Below is a small trained network, with its code and all its weights. Each question gives an input and a class and asks what happens when units are switched off, that is, made to give their printed mean instead of their output.

import numpy as np


def w(rows, s, z=0):
    codes = np.array(rows[::2]) - 128.0
    scale = np.full(codes.shape[1], s)
    scale[-1] = z or s
    return codes * scale


def f(y):
    return y / 2 * (1 + np.tanh(0.7978845608 * (y + 0.044715 * y**3)))


def log_softmax(a):
    a = a - a.max(-1, keepdims=True)
    return a - np.log(np.exp(a).sum(-1, keepdims=True))


def net(x, mask):
    res = np.array(x, float).reshape(1, 6) / 4 @ E
    y = f(res @ A[0][:, :-1].T + A[0][:, -1])
    res = res + np.where(mask, y, B[0][:, -1]) @ B[0][:, :-1]
    return log_softmax(res[-1] @ U[:, :-1].T + U[:, -1])


A, B = {}, {}
E = w([
[95,125,66,92,140,163,129,148,121],'x0',
[137,89,114,141,191,100,87,110,117],'x1',
[36,166,117,87,6,123,67,182,76],'x2',
[162,168,123,51,136,139,115,122,158],'x3',
[149,52,93,158,109,153,120,84,107],'x4',
[50,117,108,140,179,90,85,80,146],'x5',
],0.012)
A[0] = w([
[97,140,108,130,71,164,187,208,132,223],'N1',
[144,114,70,119,153,88,83,60,120,190],'N2',
[100,106,2,89,98,128,80,82,207,253],'N3',
[187,154,131,103,149,182,248,148,176,164],'N4',
[159,52,112,198,74,147,181,107,101,140],'N5',
[203,118,136,97,122,203,210,95,218,185],'N6',
[125,61,110,102,166,83,71,97,166,171],'N7',
[175,158,153,18,58,149,90,155,185,161],'N8',
[137,127,159,180,200,63,160,66,230,139],'N9',
[94,166,160,128,59,143,177,170,101,139],'N10',
[148,124,130,133,50,147,124,178,130,51],'N11',
],0.0097,0.0062)
B[0] = w([
[154,95,147,114,108,121,156,141,157,231],'N1',
[115,120,113,141,116,101,141,128,62,205],'N2',
[112,84,96,163,69,151,184,151,135,232],'N3',
[135,126,114,135,110,124,122,192,162,238],'N4',
[71,77,131,125,141,159,85,65,198,213],'N5',
[121,104,137,122,83,149,175,160,161,249],'N6',
[171,90,120,157,112,99,162,136,106,208],'N7',
[133,112,160,104,140,74,138,154,143,231],'N8',
[181,128,152,127,157,127,171,89,4,248],'N9',
[171,104,138,82,130,101,153,171,174,211],'N10',
[158,156,112,136,122,101,96,120,97,167],'N11',
],0.015,0.012)
U = w([
[127,213,105,173,167,163,130,121,168,59],'0',
[125,94,118,109,98,112,156,197,206,247],'1',
[136,103,103,129,169,127,20,69,180,84],'2',
[145,176,77,116,181,219,166,143,127,60],'3',
[151,89,209,133,214,98,160,49,100,107],'4',
[96,57,24,188,55,171,180,98,88,244],'5',
[118,139,87,86,166,253,100,134,99,20],'6',
[254,134,122,117,152,34,169,166,75,2],'7',
],0.0086,0.0037)

Each question gives the input, the list of numbers given to net, and the class t.
The units are the neurons (one row each of A and B). Each row of codes is followed by its name. A weight is (code - 128) times the scale printed after its matrix; where a second scale follows, it is the last column's (A, B and U).
mask holds one flag per neuron, in row order. A switched-off neuron (its flag False) gives its mean, the last column of its row in B, instead of its output. The means were averaged over made-up inputs and are rounded, as every weight is.
A unit's drop is (log p(t) with every unit on - log p(t) with that unit switched off) / (log p(t) with every unit on - log p(t) with every unit switched off).
The circuit of an input: a set's keep is (log p(t) with only the set's units on - log p(t) with every unit switched off) / (log p(t) with every unit on - log p(t) with every unit switched off). Starting from all 11 units, units are removed one at a time, each time the one whose removal leaves the highest keep (on an exact tie, the one counted first), for as long as the keep stays at least 0.8.
circuit, biggest first: the units of the circuit, biggest drop first
top k neurons: the k neurons with the biggest drops, biggest first
drop of u: that unit's drop, to one decimal
input [7,4,-7,6,3,1], class 5: circuit, biggest first -> [N3]
input [3,5,0,4,-6,7], class 5: circuit, biggest first -> [N3 N10]
input [0,6,-3,-2,2,8], class 7: top 2 neurons -> [N9 N5]
input [0,4,8,3,1,-5], class 7: top 3 neurons -> [N5 N11 N6]
input [1,0,8,7,0,-5], class 7: top 2 neurons -> [N11 N5]
input [-4,3,1,-1,-5,4], class 4: circuit, biggest first -> [N4 N3]
input [7,3,-7,-6,-1,-7], class 1: top 2 neurons -> [N4 N3]
input [0,-3,-2,4,0,7], class 5: top 3 neurons -> [N3 N8 N10]
input [-3,-2,-6,1,4,1], class 4: top 2 neurons -> [N9 N3]
input [-2,-3,-2,-2,4,-3], class 1: top 3 neurons -> [N9 N3 N2]
input [6,-1,-8,8,-8,-7], class 1: top 2 neurons -> [N6 N4]
input [-3,5,-5,-1,0,7], class 7: top 3 neurons -> [N7 N5 N2]
input [-1,6,0,-8,-3,0], class 4: circuit, biggest first -> [N3 N4]
input [2,1,8,-7,0,-1], class 1: circuit, biggest first -> [N10]
input [-7,5,0,5,-7,2], class 4: top 3 neurons -> [N4 N10 N3]
input [-5,-2,0,-4,-8,6], class 4: circuit, biggest first -> [N4 N3]
input [-7,-5,7,-7,2,-7], class 1: top 2 neurons -> [N5 N9]
input [2,1,-8,-1,-1,8], class 7: top 2 neurons -> [N9 N5]
input [-8,4,-8,-7,2,-4], class 4: drop of N5 -> 1.0
input [-4,3,-3,7,-7,-7], class 1: circuit, biggest first -> [N6]
input [-6,-7,1,-1,4,-3], class 1: drop of N9 -> 0.0
input [-7,-8,-7,2,0,-6], class 1: drop of N6 -> 0.4
